Below are the code and all the weights of a small trained network. Each question names an input and a target symbol and asks about switching units off, where a switched-off unit gives its printed mean instead of its output.

import numpy as np


def w(rows, s, z=0):
    codes = np.array(rows[::2]) - 128.0
    scale = np.full(codes.shape[1], s)
    scale[-1] = z or s
    return codes * scale


def softmax(a):
    e = np.exp(a - a.max(-1, keepdims=True))
    return e / e.sum(-1, keepdims=True)


def log_softmax(a):
    a = a - a.max(-1, keepdims=True)
    return a - np.log(np.exp(a).sum(-1, keepdims=True))


def net(x, mask):
    ids = ['ΞΨαβεηπτ'.index(c) for c in x.split()]
    T = len(ids)
    res = E[ids] + P[:T]
    u = 0
    for l in range(2):
        r = res
        for j in range(3):
            rows = slice(2 * j, 2 * j + 2)
            q, k, v = (r @ M[l][rows].T for M in (Q, K, V))
            z = softmax(np.where(np.tri(T) > 0, q @ k.T / 2**0.5, -1e9)) @ v
            o = O[l][rows]
            res = res + np.where(mask[u + j], z, o[:, -1]) @ o[:, :-1]
        u += 3
    return log_softmax(res[-1] @ U[:, :-1].T + U[:, -1])


Q, K, V, O = {}, {}, {}, {}
E = w([
[136,87,195,85,92],'Ξ',
[49,195,199,145,116],'Ψ',
[142,247,196,113,110],'α',
[213,155,124,119,164],'β',
[151,128,84,230,86],'ε',
[113,110,48,164,68],'η',
[129,105,88,86,149],'π',
[136,139,52,176,175],'τ',
],0.012)
P = w([
[91,181,50,1,146],'0',
[143,160,114,133,121],'1',
[148,143,117,155,137],'2',
[128,136,118,175,139],'3',
[142,119,125,167,152],'4',
[144,119,116,173,138],'5',
[156,114,117,162,138],'6',
[154,114,104,169,151],'7',
],0.0086)
Q[0] = w([
[61,88,192,110,87],'L0H1',
[149,10,165,133,136],'L0H1',
[219,87,53,98,206],'L0H2',
[39,254,184,72,43],'L0H2',
[79,109,196,111,120],'L0H3',
[142,68,55,124,128],'L0H3',
],0.0083)
K[0] = w([
[91,71,166,41,65],'L0H1',
[113,140,174,125,39],'L0H1',
[148,182,42,1,160],'L0H2',
[139,141,222,232,54],'L0H2',
[124,10,172,165,52],'L0H3',
[191,167,91,73,221],'L0H3',
],0.0089)
V[0] = w([
[161,106,247,60,76],'L0H1',
[165,210,78,183,191],'L0H1',
[209,180,189,237,134],'L0H2',
[120,120,231,254,57],'L0H2',
[217,136,170,81,170],'L0H3',
[38,155,188,210,58],'L0H3',
],0.0071)
O[0] = w([
[188,142,169,79,81,38],'L0H1',
[121,140,73,183,208,209],'L0H1',
[179,94,144,116,255,75],'L0H2',
[175,109,92,64,209,2],'L0H2',
[152,144,212,147,187,133],'L0H3',
[178,152,49,53,124,74],'L0H3',
],0.0089,0.0086)
Q[1] = w([
[99,92,133,65,150],'L1H1',
[170,74,148,115,126],'L1H1',
[127,147,159,148,97],'L1H2',
[99,150,77,246,94],'L1H2',
[139,109,90,203,88],'L1H3',
[122,104,151,79,132],'L1H3',
],0.012)
K[1] = w([
[215,119,188,124,208],'L1H1',
[127,111,122,195,209],'L1H1',
[36,170,104,166,78],'L1H2',
[64,221,174,86,119],'L1H2',
[68,255,125,70,41],'L1H3',
[200,83,141,112,175],'L1H3',
],0.0078)
V[1] = w([
[200,152,151,119,195],'L1H1',
[157,156,103,100,41],'L1H1',
[162,48,254,68,56],'L1H2',
[168,98,205,155,150],'L1H2',
[96,83,91,196,147],'L1H3',
[98,35,41,164,81],'L1H3',
],0.0073)
O[1] = w([
[173,133,136,205,166,6],'L1H1',
[180,176,16,53,170,141],'L1H1',
[76,183,86,125,104,8],'L1H2',
[36,254,173,145,192,64],'L1H2',
[96,95,180,64,165,199],'L1H3',
[93,101,131,22,172,200],'L1H3',
],0.0076,0.012)
U = w([
[109,170,144,99,36,140],'Ξ',
[198,113,105,221,113,28],'Ψ',
[113,200,86,131,128,175],'α',
[119,142,114,107,254,136],'β',
[224,104,70,155,146,165],'ε',
[133,116,85,77,131,1],'η',
[57,175,203,202,108,135],'π',
[122,22,180,150,73,163],'τ',
],0.0054,0.0027)

Each question gives the input, a string of symbols that net reads in full, and the target symbol t.
The units are the heads (2 rows each of Q, K, V and O). Each row of codes is followed by its name. A weight is (code - 128) times the scale printed after its matrix; where a second scale follows, it is the last column's (O and U).
mask holds one flag per head, layer by layer. A switched-off head (its flag False) gives its mean, the last column of its rows in O, instead of its output. The means were averaged over made-up inputs and are rounded, as every weight is.
A unit's drop is (log p(t) with every unit on - log p(t) with that unit switched off) / (log p(t) with every unit on - log p(t) with every unit switched off).
The circuit of an input: a set's keep is (log p(t) with only the set's units on - log p(t) with every unit switched off) / (log p(t) with every unit on - log p(t) with every unit switched off). Starting from all 6 units, units are removed one at a time, each time the one whose removal leaves the highest keep (on an exact tie, the one counted first), for as long as the keep stays at least 0.8.
units of the circuit, in order: the units of the circuit, biggest drop first
most important unit: the unit with the biggest drop
heads that matter: for each layer, one digit per head in row order, 1 if its drop is at least 0.15 and else 0, layers parted by /
input π Ξ Ξ ε, target Ξ: units of the circuit, in order => L0H2, L0H1, L1H1
input α η τ β, target Ψ: units of the circuit, in order => L1H3, L0H1
input η η Ξ τ Ξ τ α β, target η: units of the circuit, in order => L1H1, L0H2, L1H3, L0H3
input Ψ Ψ ε β, target ε: most important unit => L0H3
input Ψ Ξ Ξ β τ, target ε: heads that matter => 011 / 101
input η τ Ψ π α β, target η: units of the circuit, in order => L0H2, L1H1, L1H3, L0H3
input α π β, target Ψ: heads that matter => 000 / 101
input τ τ τ, target τ: units of the circuit, in order => L1H2, L0H1, L1H1, L1H3
input β β η, target π: heads that matter => 001 / 010
input β β τ, target π: units of the circuit, in order => L0H3, L1H2, L1H1
input β τ Ψ τ β Ξ ε, target π: heads that matter => 011 / 110
input Ξ Ξ τ Ξ π, target α: units of the circuit, in order => L1H2, L0H1, L1H1
input Ξ β α τ τ ε, target α: heads that matter => 110 / 110
input ε τ Ξ η τ τ τ, target β: units of the circuit, in order => L0H2, L0H1, L1H2
input Ξ β Ψ β Ξ β τ η, target α: units of the circuit, in order => L1H2, L0H1, L0H2, L1H1
input Ξ α β, target α: most important unit => L1H2
input ε Ξ Ξ τ η β, target β: units of the circuit, in order => L0H2, L1H2
input β τ π τ τ τ β π, target π: heads that matter => 001 / 110
input β α β τ β τ, target π: units of the circuit, in order => L0H3, L1H2, L0H2, L1H1
input η Ξ π π τ Ψ τ ε, target η: most important unit => L1H1
input ε ε τ β β τ τ, target β: heads that matter => 010 / 001
